Below are the code and all the weights of a small trained network. Each question names an input and a target symbol and asks about switching units off, where a switched-off unit gives its printed mean instead of its output.

import numpy as np


def w(rows, s, z=0):
    codes = np.array(rows[::2]) - 128.0
    scale = np.full(codes.shape[1], s)
    scale[-1] = z or s
    return codes * scale


def softmax(a):
    e = np.exp(a - a.max(-1, keepdims=True))
    return e / e.sum(-1, keepdims=True)


def log_softmax(a):
    a = a - a.max(-1, keepdims=True)
    return a - np.log(np.exp(a).sum(-1, keepdims=True))


def net(x, mask):
    ids = ['αβγηξπτψ'.index(c) for c in x.split()]
    T = len(ids)
    res = E[ids] + P[:T]
    u = 0
    for l in range(2):
        r = res
        for j in range(3):
            rows = slice(4 * j, 4 * j + 4)
            q, k, v = (r @ M[l][rows].T for M in (Q, K, V))
            z = softmax(np.where(np.tri(T) > 0, q @ k.T / 4**0.5, -1e9)) @ v
            o = O[l][rows]
            res = res + np.where(mask[u + j], z, o[:, -1]) @ o[:, :-1]
        u += 3
    return log_softmax(res[-1] @ U[:, :-1].T + U[:, -1])


Q, K, V, O = {}, {}, {}, {}
E = w([
[138,255,212],'α',
[160,106,3],'β',
[165,76,76],'γ',
[235,70,111],'η',
[126,36,148],'ξ',
[99,146,75],'π',
[75,154,211],'τ',
[104,85,111],'ψ',
],0.0076)
P = w([
[79,198,110],'0',
[102,8,112],'1',
[175,200,137],'2',
[63,54,83],'3',
[185,183,147],'4',
[54,78,80],'5',
[191,176,148],'6',
[51,93,76],'7',
[193,164,153],'8',
[43,106,69],'9',
[195,158,157],'10',
[38,95,62],'11',
[194,130,164],'12',
],0.013)
Q[0] = w([
[55,105,152],'L0H1',
[200,146,100],'L0H1',
[19,161,131],'L0H1',
[163,161,144],'L0H1',
[84,140,41],'L0H2',
[49,171,164],'L0H2',
[194,110,172],'L0H2',
[151,70,152],'L0H2',
[231,146,167],'L0H3',
[62,228,72],'L0H3',
[2,117,155],'L0H3',
[159,109,108],'L0H3',
],0.0081)
K[0] = w([
[106,146,152],'L0H1',
[198,101,122],'L0H1',
[70,134,108],'L0H1',
[155,79,121],'L0H1',
[174,65,127],'L0H2',
[127,129,124],'L0H2',
[66,180,77],'L0H2',
[104,137,113],'L0H2',
[67,133,128],'L0H3',
[167,151,254],'L0H3',
[186,168,143],'L0H3',
[114,109,91],'L0H3',
],0.0095)
V[0] = w([
[107,248,103],'L0H1',
[243,166,196],'L0H1',
[184,125,164],'L0H1',
[232,100,98],'L0H1',
[254,153,56],'L0H2',
[122,165,176],'L0H2',
[152,195,61],'L0H2',
[172,50,171],'L0H2',
[66,103,77],'L0H3',
[65,166,51],'L0H3',
[122,138,188],'L0H3',
[186,122,121],'L0H3',
],0.0096)
O[0] = w([
[158,146,6,118],'L0H1',
[251,101,128,3],'L0H1',
[222,88,178,72],'L0H1',
[190,95,191,143],'L0H1',
[212,120,61,147],'L0H2',
[66,109,101,46],'L0H2',
[107,159,2,155],'L0H2',
[198,73,196,110],'L0H2',
[89,222,90,236],'L0H3',
[113,209,39,227],'L0H3',
[95,148,188,46],'L0H3',
[212,15,95,118],'L0H3',
],0.0051,0.0025)
Q[1] = w([
[159,131,193],'L1H1',
[126,181,132],'L1H1',
[173,121,210],'L1H1',
[71,148,200],'L1H1',
[184,110,161],'L1H2',
[67,155,73],'L1H2',
[90,70,144],'L1H2',
[42,53,1],'L1H2',
[214,174,100],'L1H3',
[226,225,167],'L1H3',
[229,173,204],'L1H3',
[116,72,222],'L1H3',
],0.0072)
K[1] = w([
[91,195,162],'L1H1',
[99,115,129],'L1H1',
[79,180,98],'L1H1',
[149,191,130],'L1H1',
[150,106,195],'L1H2',
[79,127,57],'L1H2',
[132,74,116],'L1H2',
[77,100,5],'L1H2',
[183,158,120],'L1H3',
[235,140,133],'L1H3',
[246,119,158],'L1H3',
[114,56,146],'L1H3',
],0.011)
V[1] = w([
[103,110,90],'L1H1',
[142,168,153],'L1H1',
[65,37,88],'L1H1',
[106,153,124],'L1H1',
[63,75,139],'L1H2',
[128,80,91],'L1H2',
[156,169,64],'L1H2',
[137,229,96],'L1H2',
[151,47,85],'L1H3',
[153,206,144],'L1H3',
[112,5,91],'L1H3',
[103,197,97],'L1H3',
],0.011)
O[1] = w([
[140,143,110,175],'L1H1',
[151,96,236,105],'L1H1',
[135,138,24,188],'L1H1',
[138,103,147,152],'L1H1',
[12,238,90,116],'L1H2',
[149,221,49,125],'L1H2',
[224,144,121,215],'L1H2',
[206,87,130,249],'L1H2',
[253,178,131,68],'L1H3',
[108,79,122,179],'L1H3',
[222,253,143,44],'L1H3',
[105,65,185,248],'L1H3',
],0.0073,0.011)
U = w([
[29,113,142,51],'α',
[254,64,178,3],'β',
[25,207,79,167],'γ',
[168,154,40,211],'η',
[114,230,34,151],'ξ',
[149,24,254,37],'π',
[84,95,213,221],'τ',
[112,104,97,154],'ψ',
],0.0065,0.007)

Each question gives the input, a string of symbols that net reads in full, and the target symbol t.
The units are the heads (4 rows each of Q, K, V and O). Each row of codes is followed by its name. A weight is (code - 128) times the scale printed after its matrix; where a second scale follows, it is the last column's (O and U).
mask holds one flag per head, layer by layer. A switched-off head (its flag False) gives its mean, the last column of its rows in O, instead of its output. The means were averaged over made-up inputs and are rounded, as every weight is.
A unit's drop is (log p(t) with every unit on - log p(t) with that unit switched off) / (log p(t) with every unit on - log p(t) with every unit switched off).
The circuit of an input: a set's keep is (log p(t) with only the set's units on - log p(t) with every unit switched off) / (log p(t) with every unit on - log p(t) with every unit switched off). Starting from all 6 units, units are removed one at a time, each time the one whose removal leaves the highest keep (on an exact tie, the one counted first), for as long as the keep stays at least 0.8.
units of the circuit, in order: the units of the circuit, biggest drop first
unit that matters most: the unit with the biggest drop
heads that matter: for each layer, one digit per head in row order, 1 if its drop is at least 0.15 and else 0, layers parted by /
drop when u is switched off: that unit's drop, to one decimal
input β β α, target π: heads that matter : 000 / 011
input η β ξ η τ τ, target ξ: units of the circuit, in order : (L1H3)
input β γ η π η, target β: heads that matter : 100 / 010
input η η γ ξ ξ ψ β γ β ξ ξ α, target ξ: heads that matter : 001 / 011
input η α β ψ τ β τ π γ ξ, target ξ: units of the circuit, in order : (L1H3, L1H2)
input β ψ β ξ β β γ ξ ξ β β ψ, target β: units of the circuit, in order : (L1H2, L0H2, L0H3, L0H1)
input τ η α ψ γ, target π: units of the circuit, in order : (L0H1, L1H2)
input π η ψ γ ξ τ τ π β γ τ γ, target π: heads that matter : 111 / 011
input τ ξ π β ψ ψ γ γ γ τ, target α: heads that matter : 111 / 011
input β π β η α π τ γ τ ξ, target β: units of the circuit, in order : (L1H2, L0H2, L0H3, L0H1)
input β γ π τ, target β: heads that matter : 011 / 010
input η γ γ γ β β ψ γ, target ξ: heads that matter : 000 / 011
input ξ η γ β π ξ, target γ: heads that matter : 000 / 010
input β τ τ γ β β η β γ γ, target β: units of the circuit, in order : (L1H2, L0H2, L0H1, L0H3)
input η ψ π π ψ ξ β π, target ξ: heads that matter : 000 / 011
input τ τ ξ ψ, target α: units of the circuit, in order : (L0H2, L1H2, L0H3)
input η ψ β π β τ γ γ π π, target ξ: heads that matter : 001 / 011
input τ γ π γ, target α: units of the circuit, in order : (L1H3, L0H2, L1H2)
input ξ γ π α, target γ: units of the circuit, in order : (L1H2)
input β β π α γ π ψ γ ξ β α, target π: units of the circuit, in order : (L1H2)
input β α γ α, target β: units of the circuit, in order : (L1H2, L0H2, L0H3)
input π η γ τ ψ β, target π: units of the circuit, in order : (L1H3, L0H3, L0H2, L1H2)
input β γ η γ η α, target β: units of the circuit, in order : (L0H2, L1H3, L0H1, L1H2)
input γ γ η, target β: units of the circuit, in order : (L0H1, L1H2, L0H2)
input ξ τ η α ξ γ, target γ: heads that matter : 000 / 011
input β π β τ ψ β γ τ, target β: drop when L0H1 is switched off : 0.2
input ξ ψ β π ψ ψ γ τ, target γ: drop when L0H1 is switched off : 0.3
input π π γ η π β β α γ τ β ξ, target π: drop when L1H2 is switched off : 0.5
input τ ξ α γ β ξ τ ξ, target α: drop when L1H2 is switched off : 0.6
input γ ξ τ γ, target η: unit that matters most : L1H3
